Here is a tiny trained network, its code and every weight. The questions are about switching its units off for an input and a class, where a switched-off unit gives its printed mean instead of its output.

import numpy as np


def w(rows, s, z=0):
    codes = np.array(rows[::2]) - 128.0
    scale = np.full(codes.shape[1], s)
    scale[-1] = z or s
    return codes * scale


def f(y):
    return np.maximum(y, 0)


def log_softmax(a):
    a = a - a.max(-1, keepdims=True)
    return a - np.log(np.exp(a).sum(-1, keepdims=True))


def net(x, mask):
    res = np.array(x, float).reshape(1, 3) / 4 @ E
    y = f(res @ A[0][:, :-1].T + A[0][:, -1])
    res = res + np.where(mask, y, B[0][:, -1]) @ B[0][:, :-1]
    return log_softmax(res[-1] @ U[:, :-1].T + U[:, -1])


A, B = {}, {}
E = w([
[207,132,195,186,26,180,109,142],'x0',
[107,164,198,111,147,132,135,19],'x1',
[201,254,154,88,125,74,167,158],'x2',
],0.0086)
A[0] = w([
[55,57,73,141,137,179,67,140,255],'neuron 1',
[125,90,159,155,96,207,113,56,128],'neuron 2',
[70,46,77,174,126,183,91,171,148],'neuron 3',
[252,123,184,178,27,180,115,202,12],'neuron 4',
[109,192,194,100,166,108,155,3,152],'neuron 5',
[126,143,78,63,200,98,129,170,170],'neuron 6',
[72,115,95,93,173,126,142,55,247],'neuron 7',
[106,75,154,163,92,186,76,53,143],'neuron 8',
[86,97,188,162,97,193,97,93,137],'neuron 9',
[127,129,82,113,131,82,172,198,152],'neuron 10',
[102,100,195,165,114,228,96,73,130],'neuron 11',
[147,100,194,143,68,150,110,106,155],'neuron 12',
[68,55,68,167,144,167,70,128,81],'neuron 13',
[187,219,209,111,129,110,144,124,226],'neuron 14',
[136,108,175,139,87,158,91,70,118],'neuron 15',
[117,164,68,57,186,56,169,196,165],'neuron 16',
[26,99,122,62,193,92,140,89,32],'neuron 17',
[83,63,88,164,132,149,94,117,196],'neuron 18',
[208,153,157,149,33,162,118,187,201],'neuron 19',
],0.0059,0.005)
B[0] = w([
[101,168,198,72,49,192,108,78,254],'neuron 1',
[191,166,96,165,159,110,84,102,187],'neuron 2',
[59,65,146,46,76,102,202,161,215],'neuron 3',
[16,1,107,60,90,70,240,192,208],'neuron 4',
[27,92,198,20,15,154,192,118,218],'neuron 5',
[176,154,69,162,173,146,94,125,197],'neuron 6',
[118,62,77,160,192,35,186,217,234],'neuron 7',
[188,196,83,187,172,121,60,109,199],'neuron 8',
[163,181,100,183,164,103,88,113,187],'neuron 9',
[171,152,86,197,168,105,71,111,176],'neuron 10',
[171,194,89,154,177,126,74,114,195],'neuron 11',
[154,180,108,150,146,144,74,82,190],'neuron 12',
[60,65,125,106,117,90,200,181,192],'neuron 13',
[93,53,75,131,154,57,186,215,237],'neuron 14',
[168,170,108,157,161,135,104,90,171],'neuron 15',
[177,158,71,204,207,134,94,106,211],'neuron 16',
[62,160,242,21,17,201,98,78,184],'neuron 17',
[87,122,193,87,71,143,143,114,214],'neuron 18',
[101,148,195,76,58,202,128,78,237],'neuron 19',
],0.0061,0.0079)
U = w([
[113,73,102,128,133,81,153,182,85],'0',
[119,143,207,100,85,179,120,90,103],'1',
[223,195,87,249,192,133,64,99,253],'2',
],0.015,0.0021)

Each question gives the input, the list of numbers given to net, and the class t.
The units are the neurons (one row each of A and B). Each row of codes is followed by its name. A weight is (code - 128) times the scale printed after its matrix; where a second scale follows, it is the last column's (A, B and U).
mask holds one flag per neuron, in row order. A switched-off neuron (its flag False) gives its mean, the last column of its row in B, instead of its output. The means were averaged over made-up inputs and are rounded, as every weight is.
A unit's drop is (log p(t) with every unit on - log p(t) with that unit switched off) / (log p(t) with every unit on - log p(t) with every unit switched off).
The circuit of an input: a set's keep is (log p(t) with only the set's units on - log p(t) with every unit switched off) / (log p(t) with every unit on - log p(t) with every unit switched off). Starting from the 12 units with the biggest drops (on a tie, the unit counted first), units are removed one at a time, each time the one whose removal leaves the highest keep (on an exact tie, the one counted first), for as long as the keep stays at least 0.8.
units of the circuit, in order: the units of the circuit, biggest drop first
most important unit: the unit with the biggest drop
top k neurons: the k neurons with the biggest drops, biggest first
drop of u: that unit's drop, to one decimal
input [0,3,7], class 0: most important unit : neuron 14
input [-8,1,-1], class 1: top 2 neurons : (neuron 17; neuron 14)
input [0,4,7], class 0: top 3 neurons : (neuron 14; neuron 1; neuron 17)
input [2,-1,6], class 0: top 3 neurons : (neuron 14; neuron 1; neuron 17)
input [-4,1,-2], class 1: top 2 neurons : (neuron 14; neuron 17)
input [0,8,4], class 0: top 4 neurons : (neuron 14; neuron 1; neuron 19; neuron 17)
input [-8,1,-7], class 1: top 4 neurons : (neuron 17; neuron 1; neuron 14; neuron 18)
input [4,-8,-7], class 1: top 3 neurons : (neuron 1; neuron 7; neuron 14)
input [-2,8,2], class 0: top 4 neurons : (neuron 1; neuron 7; neuron 14; neuron 19)
input [8,-4,5], class 0: top 4 neurons : (neuron 4; neuron 14; neuron 1; neuron 17)
input [2,-3,-6], class 1: top 2 neurons : (neuron 1; neuron 14)
input [-1,0,2], class 2: top 4 neurons : (neuron 4; neuron 3; neuron 13; neuron 5)
input [0,7,1], class 0: top 3 neurons : (neuron 1; neuron 19; neuron 14)
input [-5,-7,1], class 2: top 2 neurons : (neuron 16; neuron 4)
input [3,-2,-6], class 1: units of the circuit, in order : (neuron 1)
input [1,-4,-7], class 1: drop of neuron 1 : 1.1
input [7,1,-4], class 2: drop of neuron 9 : 0.2
input [3,1,-7], class 2: drop of neuron 5 : 0.3
